Here is a tiny trained network, its code and every weight. The questions are about switching its units off for an input and a target symbol, where a switched-off unit gives its printed mean instead of its output.

import numpy as np


def w(rows, s, z=0):
    codes = np.array(rows[::2]) - 128.0
    scale = np.full(codes.shape[1], s)
    scale[-1] = z or s
    return codes * scale


def f(y):
    return y / 2 * (1 + np.tanh(0.7978845608 * (y + 0.044715 * y**3)))


def softmax(a):
    e = np.exp(a - a.max(-1, keepdims=True))
    return e / e.sum(-1, keepdims=True)


def log_softmax(a):
    a = a - a.max(-1, keepdims=True)
    return a - np.log(np.exp(a).sum(-1, keepdims=True))


def net(x, mask):
    ids = ['ΛΨηπτφ'.index(c) for c in x.split()]
    T = len(ids)
    res = E[ids] + P[:T]
    u = 0
    for l in range(2):
        r = res
        for j in range(2):
            rows = slice(2 * j, 2 * j + 2)
            q, k, v = (r @ M[l][rows].T for M in (Q, K, V))
            z = softmax(np.where(np.tri(T) > 0, q @ k.T / 2**0.5, -1e9)) @ v
            o = O[l][rows]
            res = res + np.where(mask[u + j], z, o[:, -1]) @ o[:, :-1]
        u += 2
        y = f(res @ A[l][:, :-1].T + A[l][:, -1])
        res = res + np.where(mask[u : u + 8], y, B[l][:, -1]) @ B[l][:, :-1]
        u += 8
    return log_softmax(res[-1] @ U[:, :-1].T + U[:, -1])


Q, K, V, O, A, B = {}, {}, {}, {}, {}, {}
E = w([
[87,184,97,148,60,175,143,191,152],'Λ',
[126,184,133,102,151,213,195,133,164],'Ψ',
[133,151,195,138,121,120,106,225,10],'η',
[117,63,155,202,194,150,193,180,134],'π',
[120,124,254,160,89,78,135,166,60],'τ',
[61,35,184,131,75,34,155,72,103],'φ',
],0.019)
P = w([
[203,118,109,138,182,254,76,140,57],'0',
[119,124,113,101,105,146,135,196,202],'1',
[123,152,128,128,109,130,171,166,165],'2',
[111,161,108,148,118,125,168,137,160],'3',
[115,148,124,146,114,117,173,114,149],'4',
[96,162,108,157,108,132,147,107,160],'5',
[110,157,107,152,122,140,142,121,163],'6',
[83,146,90,169,105,131,125,108,179],'7',
[115,147,91,156,121,148,126,135,161],'8',
[145,113,108,120,117,185,147,150,162],'9',
[167,82,106,108,118,182,139,172,157],'10',
],0.0093)
Q[0] = w([
[91,26,213,80,154,209,253,209,172],'0.h0',
[112,202,120,171,63,98,206,226,114],'0.h0',
[123,166,134,214,87,193,119,204,74],'0.h1',
[98,98,116,177,61,162,142,151,57],'0.h1',
],0.0065)
K[0] = w([
[180,124,116,128,103,159,124,51,101],'0.h0',
[236,117,123,220,254,173,134,149,127],'0.h0',
[184,84,155,143,170,163,77,79,94],'0.h1',
[231,134,106,166,189,204,146,87,104],'0.h1',
],0.0077)
V[0] = w([
[217,160,139,113,196,196,124,75,92],'0.h0',
[201,95,43,28,90,236,39,95,36],'0.h0',
[187,79,31,150,228,182,143,117,1],'0.h1',
[157,228,85,75,138,113,157,109,141],'0.h1',
],0.0061)
O[0] = w([
[53,89,159,105,155,98,103,130,42,165],'0.h0',
[95,59,123,108,190,155,9,138,138,71],'0.h0',
[43,133,115,103,12,192,254,100,135,235],'0.h1',
[55,203,23,156,117,94,188,194,237,2],'0.h1',
],0.0077,0.0047)
A[0] = w([
[183,93,90,147,128,2,51,105,141,64],'0.n0',
[132,81,71,91,118,170,48,86,89,27],'0.n1',
[117,69,182,115,115,33,100,86,108,119],'0.n2',
[117,154,79,68,68,36,106,75,103,58],'0.n3',
[97,154,132,161,185,147,151,104,144,112],'0.n4',
[64,163,235,102,168,169,118,100,120,181],'0.n5',
[105,65,102,59,173,116,106,11,122,125],'0.n6',
[175,116,144,131,88,157,69,174,123,255],'0.n7',
],0.0084,0.0033)
B[0] = w([
[185,71,136,57,106,103,122,186,60,154],'0.n0',
[103,106,213,103,113,172,126,207,90,129],'0.n1',
[73,200,53,113,140,201,137,207,81,224],'0.n2',
[140,63,126,130,213,116,166,137,131,140],'0.n3',
[139,38,122,107,126,132,142,156,185,134],'0.n4',
[177,143,40,117,96,125,111,104,189,255],'0.n5',
[148,173,124,127,133,176,241,254,116,140],'0.n6',
[22,251,179,184,163,114,47,123,156,197],'0.n7',
],0.0085,0.0075)
Q[1] = w([
[179,6,122,93,120,105,136,132,128],'1.h0',
[164,161,105,126,127,149,116,140,163],'1.h0',
[141,129,90,41,142,100,138,124,144],'1.h1',
[146,61,104,112,182,140,147,91,139],'1.h1',
],0.011)
K[1] = w([
[136,146,234,2,117,89,184,71,142],'1.h0',
[48,91,166,163,161,81,181,165,118],'1.h0',
[84,73,56,120,198,86,148,136,121],'1.h1',
[189,120,177,164,75,67,155,114,159],'1.h1',
],0.0077)
V[1] = w([
[24,64,129,161,96,66,208,130,101],'1.h0',
[70,47,79,198,142,186,98,247,254],'1.h0',
[119,108,147,42,33,180,232,135,106],'1.h1',
[131,5,220,152,134,221,50,121,40],'1.h1',
],0.0063)
O[1] = w([
[37,43,184,96,106,129,103,194,46,145],'1.h0',
[209,143,13,171,212,150,103,129,12,196],'1.h0',
[155,81,71,6,168,1,73,149,170,250],'1.h1',
[21,101,36,189,169,41,45,27,207,219],'1.h1',
],0.0073,0.011)
A[1] = w([
[137,224,109,207,99,154,90,62,70,42],'1.n0',
[153,170,103,68,198,89,172,67,190,251],'1.n1',
[120,124,178,66,171,41,124,66,222,86],'1.n2',
[183,112,157,162,190,150,202,78,144,143],'1.n3',
[198,93,105,189,141,157,113,162,140,174],'1.n4',
[182,59,94,155,254,178,177,165,113,96],'1.n5',
[178,176,194,68,141,117,154,147,156,85],'1.n6',
[130,64,85,104,211,115,165,231,150,225],'1.n7',
],0.0077,0.0022)
B[1] = w([
[144,45,161,139,61,128,121,200,173,220],'1.n0',
[254,142,133,205,98,162,34,66,134,169],'1.n1',
[156,181,62,179,96,208,122,148,127,176],'1.n2',
[112,116,37,103,148,122,101,54,87,143],'1.n3',
[69,83,129,137,210,55,115,145,213,152],'1.n4',
[160,110,207,85,57,71,102,98,112,194],'1.n5',
[52,71,37,56,164,175,152,130,101,133],'1.n6',
[97,202,155,189,73,165,121,111,63,248],'1.n7',
],0.0073,0.014)
U = w([
[170,38,163,45,16,80,37,183,123,10],'Λ',
[208,145,153,126,51,134,1,107,114,79],'Ψ',
[110,158,239,170,3,172,61,115,109,19],'η',
[73,30,164,192,76,108,49,41,57,146],'π',
[194,10,121,173,79,135,62,249,103,1],'τ',
[71,177,163,186,113,175,95,150,8,247],'φ',
],0.0043,0.00092)

Each question gives the input, a string of symbols that net reads in full, and the target symbol t.
The units are the heads (2 rows each of Q, K, V and O) and the neurons (one row each of A and B). Each row of codes is followed by its name. A weight is (code - 128) times the scale printed after its matrix; where a second scale follows, it is the last column's (O, A, B and U).
mask holds one flag per unit, layer by layer, with each layer's heads first. A switched-off unit (its flag False) gives its mean, the last column of its rows in O or B, instead of its output. The means were averaged over made-up inputs and are rounded, as every weight is.
A unit's drop is (log p(t) with every unit on - log p(t) with that unit switched off) / (log p(t) with every unit on - log p(t) with every unit switched off).
The circuit of an input: a set's keep is (log p(t) with only the set's units on - log p(t) with every unit switched off) / (log p(t) with every unit on - log p(t) with every unit switched off). Starting from the 12 units with the biggest drops (on a tie, the unit counted first), units are removed one at a time, each time the one whose removal leaves the highest keep (on an exact tie, the one counted first), for as long as the keep stays at least 0.8.
units of the circuit, in order: the units of the circuit, biggest drop first
most important unit: the unit with the biggest drop
k most important neurons of layer l: the k neurons of layer l with the biggest drops, biggest first
which heads matter: for each layer, one digit per head in row order, 1 if its drop is at least 0.15 and else 0, layers parted by /
input η η η η φ Λ, target π: which heads matter => 10 / 01
input π Λ Λ φ Λ η φ η τ, target Λ: units of the circuit, in order => (0.h1, 1.h1)
input π φ Λ π η τ φ, target φ: units of the circuit, in order => (0.n2)
input τ φ η Λ, target η: which heads matter => 11 / 11
input Ψ Λ φ π Λ η π, target Λ: units of the circuit, in order => (1.h1, 1.n5, 0.h1)
input η η τ τ τ φ Λ η, target π: units of the circuit, in order => (0.h0, 1.h1)
input Ψ π η π Λ φ η Λ Λ τ, target φ: units of the circuit, in order => (1.n0, 0.h0, 0.n2)
input τ Λ Ψ τ, target η: which heads matter => 01 / 11
input π π π τ η, target Λ: units of the circuit, in order => (0.h1, 1.h1, 0.n2)
input η Λ Λ π φ Λ Ψ τ η τ Λ, target π: units of the circuit, in order => (0.h0, 1.h1, 0.n1)
input η τ φ Ψ φ, target Ψ: 2 most important neurons of layer 0 => (0.n2, 0.n5)
input η φ π Ψ Λ Λ Ψ Ψ η π, target Λ: units of the circuit, in order => (1.h1, 1.n5)
input Ψ π Λ Ψ η φ Λ Ψ π π η, target φ: units of the circuit, in order => (0.h1, 1.h0, 1.n7)
input Λ η Λ π, target π: 2 most important neurons of layer 1 => (1.n5, 1.n3)
input Ψ π Λ Λ τ φ Λ φ η η, target φ: which heads matter => 01 / 10
input π η Ψ Λ π τ η, target Λ: units of the circuit, in order => (0.h1, 1.h1)
input φ η Ψ, target Ψ: most important unit => 1.n1
input φ φ Λ τ, target Ψ: 3 most important neurons of layer 0 => (0.n2, 0.n1, 0.n6)
input τ φ η Λ π η Λ, target η: 2 most important neurons of layer 0 => (0.n2, 0.n7)
input π π Ψ Λ Ψ π, target Ψ: which heads matter => 01 / 01
input π τ Λ Λ η Λ, target Λ: which heads matter => 01 / 11
input τ Λ Ψ π η Λ Λ η Λ τ, target η: 3 most important neurons of layer 0 => (0.n2, 0.n7, 0.n5)
input φ π φ τ η Ψ φ φ Λ η τ, target Ψ: 2 most important neurons of layer 1 => (1.n1, 1.n2)
input Ψ Λ φ η Λ, target φ: which heads matter => 01 / 10
input Λ η η η Λ, target τ: which heads matter => 11 / 11
input Λ τ Λ η π τ φ φ, target φ: most important unit => 0.n2
input Λ τ Ψ π, target π: most important unit => 1.n3
input φ φ π τ η φ Λ η τ η Λ, target Ψ: which heads matter => 11 / 01
